Here is a tiny trained network, its code and every weight. The questions are about switching its units off for an input and a target symbol, where a switched-off unit gives its printed mean instead of its output.

import numpy as np


def w(rows, s, z=0):
    codes = np.array(rows[::2]) - 128.0
    scale = np.full(codes.shape[1], s)
    scale[-1] = z or s
    return codes * scale


def f(y):
    return y / 2 * (1 + np.tanh(0.7978845608 * (y + 0.044715 * y**3)))


def softmax(a):
    e = np.exp(a - a.max(-1, keepdims=True))
    return e / e.sum(-1, keepdims=True)


def log_softmax(a):
    a = a - a.max(-1, keepdims=True)
    return a - np.log(np.exp(a).sum(-1, keepdims=True))


def net(x, mask):
    ids = ['ΛΞΨεητ'.index(c) for c in x.split()]
    T = len(ids)
    res = E[ids] + P[:T]
    u = 0
    for l in range(3):
        q, k, v = (res @ M[l].T for M in (Q, K, V))
        z = softmax(np.where(np.tri(T) > 0, q @ k.T / 2**0.5, -1e9)) @ v
        res = res + np.where(mask[u], z, O[l][:, -1]) @ O[l][:, :-1]
        u += 1
        y = f(res @ A[l][:, :-1].T + A[l][:, -1])
        res = res + np.where(mask[u : u + 8], y, B[l][:, -1]) @ B[l][:, :-1]
        u += 8
    return log_softmax(res[-1] @ U[:, :-1].T + U[:, -1])


Q, K, V, O, A, B = {}, {}, {}, {}, {}, {}
E = w([
[118,218,188,210,229],'Λ',
[114,104,5,211,62],'Ξ',
[152,1,129,62,123],'Ψ',
[70,169,42,56,140],'ε',
[63,160,165,123,18],'η',
[208,83,227,170,48],'τ',
],0.0078)
P = w([
[255,225,10,73,62],'0',
[127,127,80,151,75],'1',
[102,104,114,162,90],'2',
[103,110,131,154,95],'3',
[101,111,145,154,112],'4',
[98,110,155,149,125],'5',
[91,122,167,145,134],'6',
[88,119,176,130,143],'7',
[85,117,192,127,152],'8',
[82,114,193,133,165],'9',
[96,125,177,141,154],'10',
],0.0046)
Q[0] = w([
[132,149,247,177,150],'0.h1',
[118,117,3,59,118],'0.h1',
],0.006)
K[0] = w([
[179,245,142,176,203],'0.h1',
[80,3,124,88,63],'0.h1',
],0.0077)
V[0] = w([
[108,137,169,158,254],'0.h1',
[133,37,93,38,43],'0.h1',
],0.0077)
O[0] = w([
[103,166,214,199,232,66],'0.h1',
[123,80,50,1,111,6],'0.h1',
],0.0065,0.0013)
A[0] = w([
[72,152,79,91,136,193],'0.n1',
[26,150,77,83,96,200],'0.n2',
[88,165,149,176,167,159],'0.n3',
[152,56,166,95,112,196],'0.n4',
[41,168,237,240,153,254],'0.n5',
[158,108,63,150,1,228],'0.n6',
[131,129,165,123,24,190],'0.n7',
[152,62,132,68,127,182],'0.n8',
],0.0089,0.0034)
B[0] = w([
[40,176,81,114,148,148],'0.n1',
[12,179,112,112,117,169],'0.n2',
[124,158,163,223,148,171],'0.n3',
[133,17,166,92,125,154],'0.n4',
[72,139,217,254,129,255],'0.n5',
[117,100,126,246,12,197],'0.n6',
[151,125,197,111,7,164],'0.n7',
[107,21,166,106,146,158],'0.n8',
],0.0065,0.012)
Q[1] = w([
[1,109,172,179,120],'1.h1',
[205,101,124,89,138],'1.h1',
],0.011)
K[1] = w([
[103,96,155,46,254],'1.h1',
[125,117,168,195,81],'1.h1',
],0.0063)
V[1] = w([
[254,31,114,66,73],'1.h1',
[160,28,253,232,140],'1.h1',
],0.0041)
O[1] = w([
[171,56,211,114,106,67],'1.h1',
[254,116,83,125,148,254],'1.h1',
],0.0058,0.0038)
A[1] = w([
[122,107,141,115,117,186],'1.n1',
[123,101,103,145,128,129],'1.n2',
[141,113,138,135,131,136],'1.n3',
[233,148,125,150,179,194],'1.n4',
[93,154,111,135,149,144],'1.n5',
[152,88,98,80,137,172],'1.n6',
[139,159,12,125,164,252],'1.n7',
[155,101,164,138,140,197],'1.n8',
],0.011,0.0038)
B[1] = w([
[116,121,135,89,101,183],'1.n1',
[139,101,98,148,125,156],'1.n2',
[140,114,130,123,133,160],'1.n3',
[72,134,132,91,234,222],'1.n4',
[112,171,116,143,147,210],'1.n5',
[85,87,134,96,112,188],'1.n6',
[152,166,68,1,184,200],'1.n7',
[153,95,145,100,147,254],'1.n8',
],0.009,0.007)
Q[2] = w([
[166,243,167,205,254],'2.h1',
[221,65,247,193,225],'2.h1',
],0.0027)
K[2] = w([
[64,83,117,84,52],'2.h1',
[116,58,67,2,123],'2.h1',
],0.0085)
V[2] = w([
[109,114,21,3,78],'2.h1',
[179,107,68,113,31],'2.h1',
],0.0037)
O[2] = w([
[53,40,66,36,138,1],'2.h1',
[2,109,46,132,203,29],'2.h1',
],0.0032,0.0035)
A[2] = w([
[147,79,170,174,131,128],'2.n1',
[114,173,170,165,102,114],'2.n2',
[185,114,41,55,168,211],'2.n3',
[254,98,143,132,67,62],'2.n4',
[57,33,6,137,145,108],'2.n5',
[82,189,81,78,222,202],'2.n6',
[148,194,152,140,105,253],'2.n7',
[128,242,93,175,158,72],'2.n8',
],0.007,0.0035)
B[2] = w([
[145,127,158,139,137,229],'2.n1',
[116,84,88,104,133,235],'2.n2',
[99,13,129,115,113,184],'2.n3',
[191,140,142,136,200,204],'2.n4',
[226,239,96,117,215,217],'2.n5',
[163,173,255,138,64,230],'2.n6',
[108,98,74,110,129,211],'2.n7',
[46,133,78,68,128,254],'2.n8',
],0.0086,0.0097)
U = w([
[142,217,166,73,145,2],'Λ',
[116,60,45,57,207,123],'Ξ',
[199,114,231,157,106,182],'Ψ',
[23,81,127,110,3,205],'ε',
[194,166,32,202,142,145],'η',
[115,122,90,169,196,38],'τ',
],0.0045,0.0031)

Each question gives the input, a string of symbols that net reads in full, and the target symbol t.
The units are the heads (2 rows each of Q, K, V and O) and the neurons (one row each of A and B). Each row of codes is followed by its name. A weight is (code - 128) times the scale printed after its matrix; where a second scale follows, it is the last column's (O, A, B and U).
mask holds one flag per unit, layer by layer, with each layer's heads first. A switched-off unit (its flag False) gives its mean, the last column of its rows in O or B, instead of its output. The means were averaged over made-up inputs and are rounded, as every weight is.
A unit's drop is (log p(t) with every unit on - log p(t) with that unit switched off) / (log p(t) with every unit on - log p(t) with every unit switched off).
The circuit of an input: a set's keep is (log p(t) with only the set's units on - log p(t) with every unit switched off) / (log p(t) with every unit on - log p(t) with every unit switched off). Starting from the 12 units with the biggest drops (on a tie, the unit counted first), units are removed one at a time, each time the one whose removal leaves the highest keep (on an exact tie, the one counted first), for as long as the keep stays at least 0.8.
units of the circuit, in order: the units of the circuit, biggest drop first
unit that matters most: the unit with the biggest drop
top k neurons: the k neurons with the biggest drops, biggest first
top k neurons in layer l: the k neurons of layer l with the biggest drops, biggest first
drop when u is switched off: that unit's drop, to one decimal
input Λ η Ξ Ψ Λ ε Λ, target ε: units of the circuit, in order : 2.n5, 2.n4
input Λ Λ η η τ Ξ, target Ξ: units of the circuit, in order : 1.n7, 0.h1, 0.n5
input Ψ Λ ε Ξ τ, target ε: top 3 neurons : 0.n6, 0.n5, 2.n5
input Ψ Λ τ Ψ Ψ Ψ η, target Ψ: unit that matters most : 2.h1
input Λ Ψ Ψ ε, target ε: top 4 neurons : 2.n5, 1.n4, 0.n2, 2.n4
input ε Ψ τ Λ ε η η τ, target ε: top 3 neurons : 0.n5, 0.n6, 2.n5
input ε τ τ ε, target Λ: top 3 neurons : 2.n5, 2.n6, 0.n2
input Λ Λ ε, target Λ: top 2 neurons : 1.n7, 2.n6
input τ τ ε Ψ τ Ψ Λ Ψ Ξ, target Ψ: top 2 neurons : 2.n8, 0.n6
input Ξ Λ Ψ η η, target Ψ: top 2 neurons in layer 2 : 2.n4, 2.n8
input Ψ Λ Λ Ψ Ξ Ψ, target Ξ: top 2 neurons : 0.n5, 0.n3
input Λ τ Ψ Ψ Ξ, target Ψ: top 3 neurons in layer 1 : 1.n4, 1.n5, 1.n7
input Ψ ε Ψ Ψ τ Ξ τ ε Λ, target ε: top 3 neurons in layer 2 : 2.n5, 2.n8, 2.n4
input ε Λ Ψ Ψ Ψ Ψ, target Ψ: top neuron in layer 0 : 0.n8
input η ε ε η Λ Ψ Ψ, target Ψ: top 2 neurons in layer 2 : 2.n8, 2.n4
input τ Λ Ξ, target Ξ: top 4 neurons in layer 0 : 0.n6, 0.n5, 0.n7, 0.n3
input Ψ Λ ε ε, target ε: drop when 1.n4 is switched off : 0.1
input η η Λ η, target η: drop when 0.n6 is switched off : 1.1
input ε Λ τ Ξ, target ε: drop when 0.n5 is switched off : 1.2
input ε Ψ Ξ, target η: drop when 0.n6 is switched off : 0.5
